Below is a small trained network, with its code and all its weights. Each question gives an input and a class and asks what happens when units are switched off, that is, made to give their printed mean instead of their output.

import numpy as np


def w(rows, s, z=0):
    codes = np.array(rows[::2]) - 128.0
    scale = np.full(codes.shape[1], s)
    scale[-1] = z or s
    return codes * scale


def norm(h):
    return h / np.sqrt((h * h).mean(-1, keepdims=True) + 1e-5)


def f(y):
    return y / 2 * (1 + np.tanh(0.7978845608 * (y + 0.044715 * y**3)))


def log_softmax(a):
    a = a - a.max(-1, keepdims=True)
    return a - np.log(np.exp(a).sum(-1, keepdims=True))


def net(x, mask):
    res = np.array(x, float).reshape(1, 5) / 4 @ E
    u = 0
    for l in range(4):
        y = f(norm(res) @ A[l][:, :-1].T + A[l][:, -1])
        res = res + np.where(mask[u : u + 6], y, B[l][:, -1]) @ B[l][:, :-1]
        u += 6
    return log_softmax(norm(res)[-1] @ U[:, :-1].T + U[:, -1])


A, B = {}, {}
E = w([
[124,91,27,251,197,171],'x0',
[94,6,97,143,87,118],'x1',
[215,87,180,176,148,103],'x2',
[129,130,127,129,127,128],'x3',
[163,80,150,83,130,254],'x4',
],0.0074)
A[0] = w([
[127,116,194,69,80,69,3],'0.n1',
[246,100,141,144,115,68,59],'0.n2',
[113,145,124,147,138,47,57],'0.n3',
[40,182,74,87,100,134,45],'0.n4',
[146,219,149,147,115,148,95],'0.n5',
[92,66,150,141,64,102,97],'0.n6',
],0.012,0.0048)
B[0] = w([
[154,250,160,126,142,150,244],'0.n1',
[47,87,202,155,129,116,225],'0.n2',
[180,119,96,135,55,170,203],'0.n3',
[67,109,173,148,128,128,254],'0.n4',
[143,57,122,78,156,90,206],'0.n5',
[153,111,123,60,171,85,229],'0.n6',
],0.02,0.0038)
A[1] = w([
[164,101,162,85,126,221,22],'1.n1',
[69,139,88,81,105,134,114],'1.n2',
[144,150,113,88,215,78,50],'1.n3',
[115,173,113,153,82,8,4],'1.n4',
[132,146,123,153,136,70,99],'1.n5',
[144,86,152,109,19,134,84],'1.n6',
],0.014,0.0028)
B[1] = w([
[144,107,84,145,7,86,252],'1.n1',
[139,79,208,146,150,97,228],'1.n2',
[181,100,126,109,140,174,223],'1.n3',
[177,29,106,105,54,182,230],'1.n4',
[105,90,80,118,123,140,152],'1.n5',
[146,213,109,138,127,172,202],'1.n6',
],0.013,0.0033)
A[2] = w([
[103,162,148,124,169,42,68],'2.n1',
[27,141,79,49,121,179,22],'2.n2',
[169,188,56,85,173,75,60],'2.n3',
[217,110,166,163,128,64,31],'2.n4',
[97,143,70,63,135,71,85],'2.n5',
[171,154,83,157,8,81,3],'2.n6',
],0.013,0.0026)
B[2] = w([
[172,89,76,144,38,165,156],'2.n1',
[173,85,187,209,89,14,143],'2.n2',
[86,131,213,173,124,200,143],'2.n3',
[3,91,113,85,133,45,163],'2.n4',
[127,95,139,113,151,85,130],'2.n5',
[58,69,53,137,90,241,253],'2.n6',
],0.012,0.0057)
A[3] = w([
[217,106,96,106,182,144,82],'3.n1',
[29,129,155,140,165,143,1],'3.n2',
[143,152,48,232,198,131,69],'3.n3',
[127,89,254,143,130,145,121],'3.n4',
[143,87,56,37,172,65,93],'3.n5',
[70,102,59,118,203,168,90],'3.n6',
],0.015,0.0013)
B[3] = w([
[91,69,103,141,205,138,140],'3.n1',
[82,121,186,162,154,141,171],'3.n2',
[139,250,167,78,80,108,165],'3.n3',
[100,124,39,200,176,125,244],'3.n4',
[234,133,173,156,180,251,173],'3.n5',
[128,194,172,52,157,98,185],'3.n6',
],0.015,0.011)
U = w([
[20,100,147,206,146,67,91],'0',
[151,90,27,67,1,210,91],'1',
[88,168,111,108,162,222,254],'2',
[166,254,108,37,126,76,108],'3',
[225,57,113,54,219,163,71],'4',
],0.01,0.0058)

Each question gives the input, the list of numbers given to net, and the class t.
The units are the neurons (one row each of A and B). Each row of codes is followed by its name. A weight is (code - 128) times the scale printed after its matrix; where a second scale follows, it is the last column's (A, B and U).
mask holds one flag per neuron, layer by layer. A switched-off neuron (its flag False) gives its mean, the last column of its row in B, instead of its output. The means were averaged over made-up inputs and are rounded, as every weight is.
A unit's drop is (log p(t) with every unit on - log p(t) with that unit switched off) / (log p(t) with every unit on - log p(t) with every unit switched off).
The circuit of an input: a set's keep is (log p(t) with only the set's units on - log p(t) with every unit switched off) / (log p(t) with every unit on - log p(t) with every unit switched off). Starting from the 12 units with the biggest drops (on a tie, the unit counted first), units are removed one at a time, each time the one whose removal leaves the highest keep (on an exact tie, the one counted first), for as long as the keep stays at least 0.8.
units of the circuit, in order: the units of the circuit, biggest drop first
most important unit: the unit with the biggest drop
k most important neurons: the k neurons with the biggest drops, biggest first
k most important neurons of layer l: the k neurons of layer l with the biggest drops, biggest first
input [1,-7,2,-4,3], class 4: most important unit => 0.n5
input [-5,0,4,7,-6], class 2: 2 most important neurons => 0.n1; 0.n3
input [-5,-7,-5,7,-7], class 1: 3 most important neurons => 0.n3; 0.n6; 0.n2
input [-4,-8,-8,-2,-5], class 0: units of the circuit, in order => 0.n4; 2.n2
input [-7,7,-4,4,4], class 3: units of the circuit, in order => 0.n1; 2.n6
input [-8,-1,1,0,2], class 3: 4 most important neurons => 0.n1; 2.n6; 3.n5; 3.n2
input [-1,-6,5,-5,-1], class 4: 4 most important neurons => 0.n5; 0.n4; 3.n5; 2.n3
input [4,6,-5,-2,6], class 1: 4 most important neurons => 0.n2; 1.n1; 0.n5; 0.n4
input [-5,7,-1,-1,-1], class 4: 2 most important neurons => 0.n6; 1.n3
input [7,-7,1,2,3], class 3: 4 most important neurons => 3.n3; 0.n6; 1.n4; 3.n6
input [-8,-5,3,0,8], class 1: 2 most important neurons => 1.n1; 0.n6
input [-7,-8,4,-2,-2], class 4: 3 most important neurons of layer 1 => 1.n3; 1.n6; 1.n1
input [0,-7,-6,-6,2], class 4: 2 most important neurons => 0.n5; 0.n2
input [4,2,5,2,6], class 1: 2 most important neurons => 1.n1; 0.n4
input [2,-8,-1,-6,1], class 4: units of the circuit, in order => 0.n5
input [8,5,-3,-1,-6], class 3: units of the circuit, in order => 3.n3; 3.n6
input [6,-3,-8,-5,0], class 0: 2 most important neurons => 0.n4; 2.n2
input [-5,5,-2,1,-2], class 3: 2 most important neurons of layer 0 => 0.n1; 0.n5
input [7,-4,5,-4,4], class 3: 2 most important neurons => 3.n3; 0.n6
input [-2,-6,-7,-5,3], class 0: most important unit => 0.n4
input [-7,-5,5,-2,7], class 1: 2 most important neurons of layer 0 => 0.n6; 0.n4
input [-7,-6,-5,0,6], class 3: 2 most important neurons of layer 1 => 1.n4; 1.n1
input [3,-7,1,0,-8], class 1: 2 most important neurons of layer 0 => 0.n3; 0.n6
